Here is a tiny trained network, its code and every weight. The questions are about switching its units off for an input and a class, where a switched-off unit gives its printed mean instead of its output.

import numpy as np


def w(rows, s, z=0):
    codes = np.array(rows[::2]) - 128.0
    scale = np.full(codes.shape[1], s)
    scale[-1] = z or s
    return codes * scale


def f(y):
    return y / 2 * (1 + np.tanh(0.7978845608 * (y + 0.044715 * y**3)))


def log_softmax(a):
    a = a - a.max(-1, keepdims=True)
    return a - np.log(np.exp(a).sum(-1, keepdims=True))


def net(x, mask):
    res = np.array(x, float).reshape(1, 5) / 4 @ E
    y = f(res @ A[0][:, :-1].T + A[0][:, -1])
    res = res + np.where(mask, y, B[0][:, -1]) @ B[0][:, :-1]
    return log_softmax(res[-1] @ U[:, :-1].T + U[:, -1])


A, B = {}, {}
E = w([
[34,113,150,160],'x0',
[89,78,104,165],'x1',
[215,11,119,181],'x2',
[66,76,149,2],'x3',
[158,110,247,190],'x4',
],0.0097)
A[0] = w([
[153,124,132,115,59],'n0',
[163,74,30,109,165],'n1',
[34,227,97,114,21],'n2',
[127,143,169,179,151],'n3',
[11,167,149,110,124],'n4',
[214,116,54,97,106],'n5',
[231,144,31,146,77],'n6',
[26,206,118,46,208],'n7',
[48,226,102,95,67],'n8',
[158,91,226,107,79],'n9',
[92,132,159,150,107],'n10',
[217,205,130,243,3],'n11',
[178,186,142,222,53],'n12',
[29,19,61,191,17],'n13',
[103,190,115,60,209],'n14',
[101,40,232,129,127],'n15',
[137,116,255,61,186],'n16',
],0.0091,0.0037)
B[0] = w([
[143,112,135,133,122],'n0',
[163,135,27,154,206],'n1',
[129,243,100,44,203],'n2',
[96,139,217,112,182],'n3',
[119,160,89,41,202],'n4',
[221,98,94,146,189],'n5',
[221,151,74,216,211],'n6',
[104,178,66,41,247],'n7',
[120,216,112,36,207],'n8',
[180,105,199,87,172],'n9',
[109,131,139,89,144],'n10',
[116,223,189,227,254],'n11',
[111,211,235,202,223],'n12',
[27,80,66,186,212],'n13',
[144,136,92,64,198],'n14',
[117,2,202,49,203],'n15',
[200,117,152,53,189],'n16',
],0.0069,0.0093)
U = w([
[7,62,80,136,122],'0',
[163,83,207,56,82],'1',
[248,145,61,157,65],'2',
[131,241,219,171,123],'3',
[105,254,88,20,84],'4',
[177,169,116,48,255],'5',
],0.01,0.0086)

Each question gives the input, the list of numbers given to net, and the class t.
The units are the neurons (one row each of A and B). Each row of codes is followed by its name. A weight is (code - 128) times the scale printed after its matrix; where a second scale follows, it is the last column's (A, B and U).
mask holds one flag per neuron, in row order. A switched-off neuron (its flag False) gives its mean, the last column of its row in B, instead of its output. The means were averaged over made-up inputs and are rounded, as every weight is.
A unit's drop is (log p(t) with every unit on - log p(t) with that unit switched off) / (log p(t) with every unit on - log p(t) with every unit switched off).
The circuit of an input: a set's keep is (log p(t) with only the set's units on - log p(t) with every unit switched off) / (log p(t) with every unit on - log p(t) with every unit switched off). Starting from the 12 units with the biggest drops (on a tie, the unit counted first), units are removed one at a time, each time the one whose removal leaves the highest keep (on an exact tie, the one counted first), for as long as the keep stays at least 0.8.
units of the circuit, in order: the units of the circuit, biggest drop first
unit that matters most: the unit with the biggest drop
top k neurons: the k neurons with the biggest drops, biggest first
drop of u: that unit's drop, to one decimal
input [0,-8,5,-8,-3], class 3: units of the circuit, in order : [n11]
input [-3,8,6,5,-8], class 2: top 2 neurons : [n1, n5]
input [7,-3,-4,-6,0], class 4: units of the circuit, in order : [n2, n4]
input [6,6,-5,-3,5], class 4: units of the circuit, in order : [n4, n11]
input [-1,0,7,5,0], class 1: units of the circuit, in order : [n15, n7]
input [-6,2,3,5,1], class 1: units of the circuit, in order : [n7, n2, n8]
input [-8,5,-5,-1,4], class 3: units of the circuit, in order : [n7, n4]
input [-5,-2,8,-2,6], class 3: top 2 neurons : [n11, n12]
input [8,1,-1,8,4], class 1: top 2 neurons : [n15, n16]
input [1,8,0,0,5], class 1: top 3 neurons : [n15, n1, n7]
input [3,3,8,-1,3], class 0: top 2 neurons : [n13, n16]
input [-1,1,1,-4,-2], class 2: drop of n6 : 0.2
input [3,8,0,5,-4], class 0: drop of n13 : 1.5
input [-2,-1,1,6,5], class 1: drop of n11 : 0.0
input [1,6,8,6,-6], class 0: unit that matters most : n13
